Below are the code and all the weights of a small trained network. Each question names an input and a class and asks about switching units off, where a switched-off unit gives its printed mean instead of its output.

import numpy as np


def w(rows, s, z=0):
    codes = np.array(rows[::2]) - 128.0
    scale = np.full(codes.shape[1], s)
    scale[-1] = z or s
    return codes * scale


def norm(h):
    return h / np.sqrt((h * h).mean(-1, keepdims=True) + 1e-5)


def f(y):
    return np.maximum(y, 0)


def log_softmax(a):
    a = a - a.max(-1, keepdims=True)
    return a - np.log(np.exp(a).sum(-1, keepdims=True))


def net(x, mask):
    res = np.array(x, float).reshape(1, 7) / 4 @ E
    u = 0
    for l in range(4):
        y = f(norm(res) @ A[l][:, :-1].T + A[l][:, -1])
        res = res + np.where(mask[u : u + 9], y, B[l][:, -1]) @ B[l][:, :-1]
        u += 9
    return log_softmax(norm(res)[-1] @ U[:, :-1].T + U[:, -1])


A, B = {}, {}
E = w([
[137,130,137,119,135,128,133],'x0',
[127,142,134,153,111,115,128],'x1',
[135,89,60,143,148,43,255],'x2',
[195,157,66,195,187,164,80],'x3',
[87,52,207,201,165,129,82],'x4',
[151,158,157,125,132,119,144],'x5',
[140,131,134,125,127,132,139],'x6',
],0.0052)
A[0] = w([
[83,50,183,212,254,78,190,4],'0.n0',
[143,206,125,31,51,211,49,158],'0.n1',
[160,91,131,135,191,131,105,103],'0.n2',
[106,92,185,134,157,138,77,113],'0.n3',
[138,167,159,151,189,133,182,109],'0.n4',
[174,154,86,97,186,114,108,91],'0.n5',
[163,219,116,130,153,133,124,138],'0.n6',
[91,118,184,146,86,168,149,132],'0.n7',
[116,119,188,147,139,178,105,124],'0.n8',
],0.006,0.0037)
B[0] = w([
[216,151,120,78,23,112,1,216],'0.n0',
[177,79,128,135,71,73,78,253],'0.n1',
[154,213,127,123,116,173,89,167],'0.n2',
[85,158,164,129,170,135,191,204],'0.n3',
[98,73,75,146,93,150,104,150],'0.n4',
[130,117,110,170,143,118,140,160],'0.n5',
[77,56,98,150,168,93,105,180],'0.n6',
[100,120,139,85,162,111,174,183],'0.n7',
[94,169,129,228,177,147,166,198],'0.n8',
],0.0058,0.0052)
A[1] = w([
[173,115,45,162,127,134,80,6],'1.n0',
[135,75,163,52,92,61,147,145],'1.n1',
[122,84,139,147,219,119,103,74],'1.n2',
[147,91,220,87,106,92,130,81],'1.n3',
[124,115,119,94,150,69,66,135],'1.n4',
[210,124,131,111,139,165,34,12],'1.n5',
[3,165,221,139,136,153,153,28],'1.n6',
[153,40,94,158,106,135,96,75],'1.n7',
[43,80,199,48,45,128,182,41],'1.n8',
],0.006,0.0014)
B[1] = w([
[209,121,146,123,137,89,151,224],'1.n0',
[43,197,137,227,68,190,120,244],'1.n1',
[115,95,82,137,66,159,167,173],'1.n2',
[102,65,55,91,28,146,107,217],'1.n3',
[177,104,146,142,39,163,163,191],'1.n4',
[156,139,141,171,119,179,181,229],'1.n5',
[188,67,195,19,172,141,142,224],'1.n6',
[176,192,167,73,127,136,107,201],'1.n7',
[253,152,89,150,175,136,90,255],'1.n8',
],0.0053,0.0044)
A[2] = w([
[147,153,123,64,29,110,143,164],'2.n0',
[59,94,85,103,156,50,161,88],'2.n1',
[108,97,65,66,226,153,99,5],'2.n2',
[35,89,131,200,182,176,204,149],'2.n3',
[142,75,140,160,123,100,87,63],'2.n4',
[107,114,121,221,115,231,57,161],'2.n5',
[114,182,97,171,99,127,255,145],'2.n6',
[141,73,119,175,62,102,83,48],'2.n7',
[176,107,124,185,155,119,130,128],'2.n8',
],0.0059,0.0015)
B[2] = w([
[9,149,160,223,164,186,171,244],'2.n0',
[153,178,154,155,62,135,52,149],'2.n1',
[180,70,114,141,84,54,222,133],'2.n2',
[116,206,173,162,54,177,92,154],'2.n3',
[163,182,117,75,126,171,148,171],'2.n4',
[116,205,152,91,141,96,255,253],'2.n5',
[112,113,124,80,214,146,79,195],'2.n6',
[150,148,147,90,85,190,140,217],'2.n7',
[163,162,117,106,153,120,115,193],'2.n8',
],0.0043,0.0049)
A[3] = w([
[129,86,71,101,254,51,119,49],'3.n0',
[108,169,114,152,181,134,178,248],'3.n1',
[161,166,179,88,113,137,66,82],'3.n2',
[36,168,107,121,168,121,181,35],'3.n3',
[80,55,162,109,81,139,139,227],'3.n4',
[108,135,187,131,187,166,131,212],'3.n5',
[172,159,94,160,98,148,137,184],'3.n6',
[80,116,103,108,60,154,118,94],'3.n7',
[60,154,93,64,135,123,145,12],'3.n8',
],0.0082,0.0012)
B[3] = w([
[2,82,99,23,48,44,189,165],'3.n0',
[11,106,150,215,152,130,98,196],'3.n1',
[133,97,21,175,180,69,147,224],'3.n2',
[204,133,132,222,217,202,62,170],'3.n3',
[157,118,193,58,46,111,130,206],'3.n4',
[61,44,57,150,172,141,98,205],'3.n5',
[134,121,141,36,176,85,112,254],'3.n6',
[21,237,171,161,152,127,189,196],'3.n7',
[152,112,121,240,191,196,41,153],'3.n8',
],0.0057)
U = w([
[93,186,178,106,36,150,160,143],'0',
[88,152,132,194,201,167,124,252],'1',
[247,173,112,116,140,113,122,138],'2',
[102,99,64,76,154,52,165,6],'3',
[123,20,192,72,142,136,117,13],'4',
],0.014,0.0017)

Each question gives the input, the list of numbers given to net, and the class t.
The units are the neurons (one row each of A and B). Each row of codes is followed by its name. A weight is (code - 128) times the scale printed after its matrix; where a second scale follows, it is the last column's (A, B and U).
mask holds one flag per neuron, layer by layer. A switched-off neuron (its flag False) gives its mean, the last column of its row in B, instead of its output. The means were averaged over made-up inputs and are rounded, as every weight is.
A unit's drop is (log p(t) with every unit on - log p(t) with that unit switched off) / (log p(t) with every unit on - log p(t) with every unit switched off).
The circuit of an input: a set's keep is (log p(t) with only the set's units on - log p(t) with every unit switched off) / (log p(t) with every unit on - log p(t) with every unit switched off). Starting from the 12 units with the biggest drops (on a tie, the unit counted first), units are removed one at a time, each time the one whose removal leaves the highest keep (on an exact tie, the one counted first), for as long as the keep stays at least 0.8.
units of the circuit, in order: the units of the circuit, biggest drop first
most important unit: the unit with the biggest drop
top k neurons: the k neurons with the biggest drops, biggest first
drop of u: that unit's drop, to one decimal
input [0,-8,-7,2,-1,-6,2], class 2: most important unit : 0.n1
input [-8,7,-1,-8,1,3,-6], class 4: units of the circuit, in order : (1.n6; 0.n0)
input [-8,1,6,1,7,-8,0], class 2: units of the circuit, in order : (0.n0; 1.n7)
input [4,6,4,-4,0,-1,-5], class 1: top 3 neurons : (0.n1; 1.n1; 2.n0)
input [6,6,2,7,-2,-5,1], class 3: top 3 neurons : (0.n0; 3.n0; 0.n1)
input [-6,7,5,0,3,1,0], class 0: top 3 neurons : (0.n0; 1.n8; 0.n8)
input [-4,5,-2,-1,8,-7,-1], class 4: top 2 neurons : (1.n6; 1.n1)
input [4,6,-1,0,4,8,-8], class 4: top 2 neurons : (1.n6; 0.n3)
input [-6,-4,7,-8,0,-1,3], class 1: top 3 neurons : (0.n1; 1.n1; 2.n6)
input [3,-5,7,0,1,-3,-4], class 0: top 3 neurons : (0.n0; 1.n8; 0.n3)
input [8,1,-6,-7,2,5,-7], class 4: top 2 neurons : (1.n6; 0.n0)
input [-3,4,-7,-4,1,-2,3], class 4: top 4 neurons : (1.n6; 0.n0; 0.n8; 0.n3)
input [3,7,6,-8,0,7,1], class 1: top 2 neurons : (0.n1; 1.n1)
input [0,1,-7,7,-1,-6,-4], class 2: top neuron : (0.n1)
input [0,-6,1,-1,-6,-7,-5], class 1: top 3 neurons : (0.n0; 2.n0; 1.n3)
input [4,2,5,7,-1,0,-6], class 3: top 2 neurons : (3.n0; 0.n1)
input [-5,5,6,0,0,-8,8], class 1: top 3 neurons : (0.n1; 2.n0; 1.n8)
input [-8,7,-2,-8,4,6,-1], class 4: drop of 1.n6 : 0.9
input [2,7,5,4,2,4,-1], class 2: drop of 0.n0 : 1.0
input [7,8,1,3,-8,-2,-6], class 3: most important unit : 0.n0
input [-6,-4,2,-3,-1,2,6], class 1: drop of 1.n1 : 0.5
input [-5,3,2,6,0,3,1], class 3: drop of 3.n0 : 0.3
